Here is a tiny trained network, its code and every weight. The questions are about switching its units off for an input and a target symbol, where a switched-off unit gives its printed mean instead of its output.

import numpy as np


def w(rows, s, z=0):
    codes = np.array(rows[::2]) - 128.0
    scale = np.full(codes.shape[1], s)
    scale[-1] = z or s
    return codes * scale


def norm(h):
    return h / np.sqrt((h * h).mean(-1, keepdims=True) + 1e-5)


def f(y):
    return y / 2 * (1 + np.tanh(0.7978845608 * (y + 0.044715 * y**3)))


def softmax(a):
    e = np.exp(a - a.max(-1, keepdims=True))
    return e / e.sum(-1, keepdims=True)


def log_softmax(a):
    a = a - a.max(-1, keepdims=True)
    return a - np.log(np.exp(a).sum(-1, keepdims=True))


def net(x, mask):
    ids = ['ΓΘΠΦδζηλσω'.index(c) for c in x.split()]
    T = len(ids)
    res = E[ids] + P[:T]
    r = norm(res)
    for j in range(3):
        rows = slice(3 * j, 3 * j + 3)
        q, k, v = (r @ M[0][rows].T for M in (Q, K, V))
        z = softmax(np.where(np.tri(T) > 0, q @ k.T / 3**0.5, -1e9)) @ v
        o = O[0][rows]
        res = res + np.where(mask[j], z, o[:, -1]) @ o[:, :-1]
    y = f(norm(res) @ A[0][:, :-1].T + A[0][:, -1])
    res = res + np.where(mask[3:15], y, B[0][:, -1]) @ B[0][:, :-1]
    return log_softmax(norm(res)[-1] @ U[:, :-1].T + U[:, -1])


Q, K, V, O, A, B = {}, {}, {}, {}, {}, {}
E = w([
[203,145,79],'Γ',
[186,85,162],'Θ',
[186,139,96],'Π',
[182,132,91],'Φ',
[185,156,111],'δ',
[42,123,155],'ζ',
[198,132,103],'η',
[157,154,175],'λ',
[98,9,108],'σ',
[50,178,174],'ω',
],0.014)
P = w([
[173,167,53],'0',
[155,234,33],'1',
[73,150,83],'2',
[159,254,104],'3',
[111,109,124],'4',
[140,124,229],'5',
[106,40,114],'6',
],0.0046)
Q[0] = w([
[204,122,85],'h0',
[137,119,165],'h0',
[221,131,103],'h0',
[151,162,74],'h1',
[178,78,209],'h1',
[2,155,75],'h1',
[107,144,236],'h2',
[72,92,139],'h2',
[204,125,122],'h2',
],0.0086)
K[0] = w([
[163,230,156],'h0',
[56,119,93],'h0',
[134,180,149],'h0',
[71,143,159],'h1',
[184,47,110],'h1',
[136,245,126],'h1',
[95,218,227],'h2',
[100,128,137],'h2',
[145,118,107],'h2',
],0.011)
V[0] = w([
[179,172,170],'h0',
[92,251,140],'h0',
[88,145,192],'h0',
[73,98,98],'h1',
[104,91,70],'h1',
[226,75,149],'h1',
[187,175,143],'h2',
[167,155,157],'h2',
[128,107,90],'h2',
],0.011)
O[0] = w([
[95,163,73,229],'h0',
[98,240,177,189],'h0',
[40,203,193,16],'h0',
[195,130,159,50],'h1',
[254,71,146,125],'h1',
[160,146,10,241],'h1',
[76,164,84,255],'h2',
[52,179,88,189],'h2',
[197,131,142,149],'h2',
],0.0071,0.0045)
A[0] = w([
[97,88,137,93],'n0',
[157,136,173,110],'n1',
[142,175,184,107],'n2',
[154,83,110,70],'n3',
[126,113,104,25],'n4',
[71,48,168,194],'n5',
[77,94,86,148],'n6',
[125,124,138,2],'n7',
[155,118,65,172],'n8',
[152,150,167,109],'n9',
[89,146,114,104],'n10',
[248,180,92,113],'n11',
],0.013,0.0052)
B[0] = w([
[185,158,168,121],'n0',
[124,167,201,118],'n1',
[3,80,124,132],'n2',
[121,60,149,134],'n3',
[166,204,116,116],'n4',
[204,146,187,152],'n5',
[174,191,216,165],'n6',
[125,231,87,108],'n7',
[85,144,207,233],'n8',
[38,103,133,121],'n9',
[104,175,42,142],'n10',
[178,139,254,255],'n11',
],0.007,0.0083)
U = w([
[199,135,76,2],'Γ',
[182,96,17,46],'Θ',
[184,157,88,5],'Π',
[204,75,154,238],'Φ',
[157,208,47,65],'δ',
[93,157,239,155],'ζ',
[228,199,132,95],'η',
[43,237,18,185],'λ',
[155,78,135,25],'σ',
[2,204,161,154],'ω',
],0.0072,0.0054)

Each question gives the input, a string of symbols that net reads in full, and the target symbol t.
The units are the heads (3 rows each of Q, K, V and O) and the neurons (one row each of A and B). Each row of codes is followed by its name. A weight is (code - 128) times the scale printed after its matrix; where a second scale follows, it is the last column's (O, A, B and U).
mask holds one flag per unit, heads first, then neurons. A switched-off unit (its flag False) gives its mean, the last column of its rows in O or B, instead of its output. The means were averaged over made-up inputs and are rounded, as every weight is.
A unit's drop is (log p(t) with every unit on - log p(t) with that unit switched off) / (log p(t) with every unit on - log p(t) with every unit switched off).
The circuit of an input: a set's keep is (log p(t) with only the set's units on - log p(t) with every unit switched off) / (log p(t) with every unit on - log p(t) with every unit switched off). Starting from the 12 units with the biggest drops (on a tie, the unit counted first), units are removed one at a time, each time the one whose removal leaves the highest keep (on an exact tie, the one counted first), for as long as the keep stays at least 0.8.
circuit, biggest first: the units of the circuit, biggest drop first
k most important neurons: the k neurons with the biggest drops, biggest first
heads that matter: for each layer, one digit per head in row order, 1 if its drop is at least 0.15 and else 0, layers parted by /
drop when u is switched off: that unit's drop, to one decimal
input ζ Γ ζ Γ σ ζ, target Φ: circuit, biggest first : [h0; h2]
input λ λ Φ, target λ: heads that matter : 010
input ζ Γ ζ Γ, target ζ: circuit, biggest first : [h1; n2]
input Φ ω η, target ω: circuit, biggest first : [h0; h1; n2]
input ζ ζ η Γ λ δ, target λ: 3 most important neurons : [n11; n8; n6]
input η λ Π, target λ: heads that matter : 010
input ζ δ σ Θ η ω, target Φ: circuit, biggest first : [h0; n5]
input η σ ζ η Θ Θ ω, target Φ: circuit, biggest first : [h0; h2]
input ζ Θ Γ Φ ζ ζ δ, target ζ: circuit, biggest first : [h1]
input Γ Θ Γ λ η, target λ: circuit, biggest first : [h0; h1]
input λ λ δ Γ, target λ: circuit, biggest first : [h1; h2]
input Γ ζ ω ζ ω Φ, target ω: heads that matter : 100
input Γ Φ λ Γ Φ, target λ: heads that matter : 110
input λ λ Γ, target λ: circuit, biggest first : [h1]
input Γ σ Γ, target Φ: drop when h0 is switched off : 0.1
input Φ ζ ζ Φ, target ζ: drop when n2 is switched off : 0.1
input δ ζ ω λ Π, target ω: drop when n4 is switched off : 0.0
input λ ζ η, target λ: drop when h0 is switched off : 2.0
